Below is a small trained network, with its code and all its weights. Each question gives an input and a class and asks what happens when units are switched off, that is, made to give their printed mean instead of their output.

import numpy as np


def w(rows, s, z=0):
    codes = np.array(rows[::2]) - 128.0
    scale = np.full(codes.shape[1], s)
    scale[-1] = z or s
    return codes * scale


def f(y):
    return np.maximum(y, 0)


def log_softmax(a):
    a = a - a.max(-1, keepdims=True)
    return a - np.log(np.exp(a).sum(-1, keepdims=True))


def net(x, mask):
    res = np.array(x, float).reshape(1, 5) / 4 @ E
    y = f(res @ A[0][:, :-1].T + A[0][:, -1])
    res = res + np.where(mask, y, B[0][:, -1]) @ B[0][:, :-1]
    return log_softmax(res[-1] @ U[:, :-1].T + U[:, -1])


A, B = {}, {}
E = w([
[179,65,250,111],'x0',
[128,127,128,128],'x1',
[132,135,131,137],'x2',
[41,236,192,74],'x3',
[24,54,157,236],'x4',
],0.011)
A[0] = w([
[89,99,137,112,96],'n1',
[190,151,104,93,128],'n2',
[70,159,160,91,93],'n3',
[91,113,136,156,137],'n4',
[144,93,250,101,43],'n5',
[148,67,178,95,26],'n6',
[96,182,151,148,165],'n7',
[40,85,155,165,106],'n8',
[176,107,189,112,69],'n9',
[121,97,122,179,115],'n10',
[100,146,80,129,4],'n11',
[98,97,129,119,104],'n12',
[165,143,106,51,66],'n13',
[197,52,62,168,30],'n14',
[88,106,133,175,151],'n15',
[153,147,131,73,159],'n16',
[77,154,163,94,28],'n17',
[104,179,61,146,20],'n18',
[112,178,171,134,46],'n19',
[151,133,106,34,149],'n20',
[55,135,53,85,17],'n21',
[78,173,166,102,29],'n22',
[114,150,15,156,65],'n23',
[158,92,211,108,74],'n24',
],0.017,0.0033)
B[0] = w([
[147,130,89,108,156],'n1',
[172,193,94,105,205],'n2',
[151,79,199,94,199],'n3',
[161,156,87,108,178],'n4',
[57,128,116,180,216],'n5',
[86,124,142,155,178],'n6',
[149,96,195,100,189],'n7',
[228,252,53,127,230],'n8',
[74,142,124,154,180],'n9',
[176,141,107,115,182],'n10',
[80,133,119,154,169],'n11',
[147,141,118,131,152],'n12',
[153,163,106,137,202],'n13',
[151,47,241,35,247],'n14',
[167,160,91,109,195],'n15',
[161,157,77,134,186],'n16',
[167,75,202,94,186],'n17',
[61,131,121,162,200],'n18',
[145,95,163,113,174],'n19',
[165,178,106,110,209],'n20',
[64,114,139,158,199],'n21',
[126,107,173,58,196],'n22',
[57,110,138,176,232],'n23',
[54,135,87,179,194],'n24',
],0.011,0.016)
U = w([
[161,202,61,118,121],'0',
[119,52,163,77,251],'1',
[5,128,90,181,9],'2',
],0.017,0.0027)

Each question gives the input, the list of numbers given to net, and the class t.
The units are the neurons (one row each of A and B). Each row of codes is followed by its name. A weight is (code - 128) times the scale printed after its matrix; where a second scale follows, it is the last column's (A, B and U).
mask holds one flag per neuron, in row order. A switched-off neuron (its flag False) gives its mean, the last column of its row in B, instead of its output. The means were averaged over made-up inputs and are rounded, as every weight is.
A unit's drop is (log p(t) with every unit on - log p(t) with that unit switched off) / (log p(t) with every unit on - log p(t) with every unit switched off).
The circuit of an input: a set's keep is (log p(t) with only the set's units on - log p(t) with every unit switched off) / (log p(t) with every unit on - log p(t) with every unit switched off). Starting from the 12 units with the biggest drops (on a tie, the unit counted first), units are removed one at a time, each time the one whose removal leaves the highest keep (on an exact tie, the one counted first), for as long as the keep stays at least 0.8.
units of the circuit, in order: the units of the circuit, biggest drop first
top k neurons: the k neurons with the biggest drops, biggest first
drop when u is switched off: that unit's drop, to one decimal
input [-6,-6,-8,2,-5], class 2: top neuron : (n8)
input [8,-2,8,7,3], class 2: top 4 neurons : (n5; n24; n14; n9)
input [6,-8,3,7,8], class 0: top 2 neurons : (n8; n14)
input [6,-2,7,3,5], class 2: top 2 neurons : (n5; n24)
input [-1,8,-6,7,8], class 0: top 2 neurons : (n8; n14)
input [2,8,3,-6,-5], class 1: top 2 neurons : (n14; n8)
input [-7,-2,-7,-3,7], class 0: top 2 neurons : (n8; n15)
input [8,6,-6,-6,8], class 0: top 4 neurons : (n8; n10; n15; n23)
input [-4,-6,0,3,-2], class 2: top 2 neurons : (n14; n8)
input [8,4,5,6,-1], class 2: top 3 neurons : (n5; n24; n14)
input [-5,-5,7,6,6], class 0: top 4 neurons : (n8; n14; n15; n4)
input [-6,-3,8,7,5], class 1: drop when n3 is switched off : 0.1
input [0,-3,-7,7,3], class 1: drop when n14 is switched off : 0.0
input [-5,-8,-2,-7,5], class 1: units of the circuit, in order : (n14)
input [-5,2,0,5,-1], class 1: drop when n22 is switched off : 0.2
